Below are the code and all the weights of a small trained network. Each question names an input and a class and asks about switching units off, where a switched-off unit gives its printed mean instead of its output.

import numpy as np


def w(rows, s, z=0):
    codes = np.array(rows[::2]) - 128.0
    scale = np.full(codes.shape[1], s)
    scale[-1] = z or s
    return codes * scale


def norm(h):
    return h / np.sqrt((h * h).mean(-1, keepdims=True) + 1e-5)


def f(y):
    return np.maximum(y, 0)


def log_softmax(a):
    a = a - a.max(-1, keepdims=True)
    return a - np.log(np.exp(a).sum(-1, keepdims=True))


def net(x, mask):
    res = np.array(x, float).reshape(1, 6) / 4 @ E
    u = 0
    for l in range(2):
        y = f(norm(res) @ A[l][:, :-1].T + A[l][:, -1])
        res = res + np.where(mask[u : u + 4], y, B[l][:, -1]) @ B[l][:, :-1]
        u += 4
    return log_softmax(norm(res)[-1] @ U[:, :-1].T + U[:, -1])


A, B = {}, {}
E = w([
[142,203,169,104],'x0',
[127,132,124,130],'x1',
[74,115,199,253],'x2',
[118,54,88,156],'x3',
[129,128,133,125],'x4',
[129,127,131,130],'x5',
],0.004)
A[0] = w([
[54,176,231,252,75],'L0N1',
[128,88,22,122,167],'L0N2',
[158,174,91,36,45],'L0N3',
[119,140,227,126,251],'L0N4',
],0.0041,0.002)
B[0] = w([
[64,93,104,84,252],'L0N1',
[157,119,135,64,199],'L0N2',
[197,151,147,254,186],'L0N3',
[127,157,58,99,219],'L0N4',
],0.0066,0.0039)
A[1] = w([
[180,190,250,54,5],'L1N1',
[255,178,82,60,212],'L1N2',
[66,192,231,218,168],'L1N3',
[20,61,99,238,129],'L1N4',
],0.005,0.0029)
B[1] = w([
[141,148,33,191,147],'L1N1',
[103,81,203,170,253],'L1N2',
[202,70,118,3,175],'L1N3',
[122,214,115,150,211],'L1N4',
],0.0072,0.0057)
U = w([
[171,64,219,167,225],'0',
[23,207,70,112,200],'1',
[152,20,74,89,97],'2',
[64,116,69,252,2],'3',
[207,235,185,167,109],'4',
[113,205,150,4,75],'5',
],0.014,0.0034)

Each question gives the input, the list of numbers given to net, and the class t.
The units are the neurons (one row each of A and B). Each row of codes is followed by its name. A weight is (code - 128) times the scale printed after its matrix; where a second scale follows, it is the last column's (A, B and U).
mask holds one flag per neuron, layer by layer. A switched-off neuron (its flag False) gives its mean, the last column of its row in B, instead of its output. The means were averaged over made-up inputs and are rounded, as every weight is.
A unit's drop is (log p(t) with every unit on - log p(t) with that unit switched off) / (log p(t) with every unit on - log p(t) with every unit switched off).
The circuit of an input: a set's keep is (log p(t) with only the set's units on - log p(t) with every unit switched off) / (log p(t) with every unit on - log p(t) with every unit switched off). Starting from all 8 units, units are removed one at a time, each time the one whose removal leaves the highest keep (on an exact tie, the one counted first), for as long as the keep stays at least 0.8.
units of the circuit, in order: the units of the circuit, biggest drop first
most important unit: the unit with the biggest drop
top k neurons: the k neurons with the biggest drops, biggest first
k most important neurons of layer l: the k neurons of layer l with the biggest drops, biggest first
drop when u is switched off: that unit's drop, to one decimal
input [8,7,4,-1,1,-3], class 5: units of the circuit, in order : (L1N3)
input [-1,-6,8,-7,-8,6], class 1: top 4 neurons : (L0N1; L0N4; L1N4; L0N3)
input [-4,1,-5,0,-3,3], class 0: units of the circuit, in order : (L1N2; L0N1; L0N3)
input [4,-6,-8,1,1,-6], class 0: top 3 neurons : (L1N2; L1N4; L0N3)
input [-6,3,2,-2,6,7], class 1: top 3 neurons : (L1N2; L1N4; L0N3)
input [1,-8,-7,-4,-6,7], class 4: top 2 neurons : (L0N1; L0N3)
input [0,-6,1,-2,5,3], class 1: top 2 neurons : (L1N3; L0N2)
input [-8,-5,6,-6,5,3], class 1: units of the circuit, in order : (L1N4; L1N2; L0N1)
input [0,-7,7,-5,0,-4], class 1: top 2 neurons : (L0N1; L0N4)
input [-1,-7,-5,-4,-1,1], class 0: top 2 neurons : (L1N2; L1N4)
input [8,8,3,-5,-6,7], class 5: top 2 neurons : (L1N3; L1N4)
input [8,7,2,-6,8,6], class 5: top 3 neurons : (L1N3; L1N4; L0N3)
input [-7,1,-1,-2,1,5], class 0: top 4 neurons : (L0N1; L0N2; L1N3; L0N4)
input [4,2,-3,0,2,4], class 4: units of the circuit, in order : (L0N3)
input [-2,-6,-8,-2,-2,-1], class 0: units of the circuit, in order : (L1N2; L0N3; L0N1)
input [-4,1,-5,0,0,2], class 0: units of the circuit, in order : (L1N2; L0N1; L0N3)
input [-1,-8,5,-7,-8,0], class 1: top 2 neurons : (L0N1; L0N4)
input [4,1,2,-2,0,-3], class 5: 3 most important neurons of layer 1 : (L1N4; L1N1; L1N2)
input [2,-7,-5,-4,6,-3], class 4: 2 most important neurons of layer 1 : (L1N1; L1N3)
input [-8,-3,8,-1,-1,5], class 1: most important unit : L1N4
input [-5,6,-7,-4,8,0], class 0: top 2 neurons : (L1N2; L0N3)
input [7,5,-3,-6,0,-1], class 4: 2 most important neurons of layer 1 : (L1N1; L1N2)
input [2,-8,5,6,-1,-1], class 1: top 2 neurons : (L1N4; L1N2)
input [7,6,6,-5,-7,7], class 5: drop when L1N3 is switched off : 0.4
input [1,8,5,-6,-8,6], class 5: drop when L0N1 is switched off : -0.1
input [5,8,-8,-3,-8,-6], class 4: drop when L0N3 is switched off : 0.3
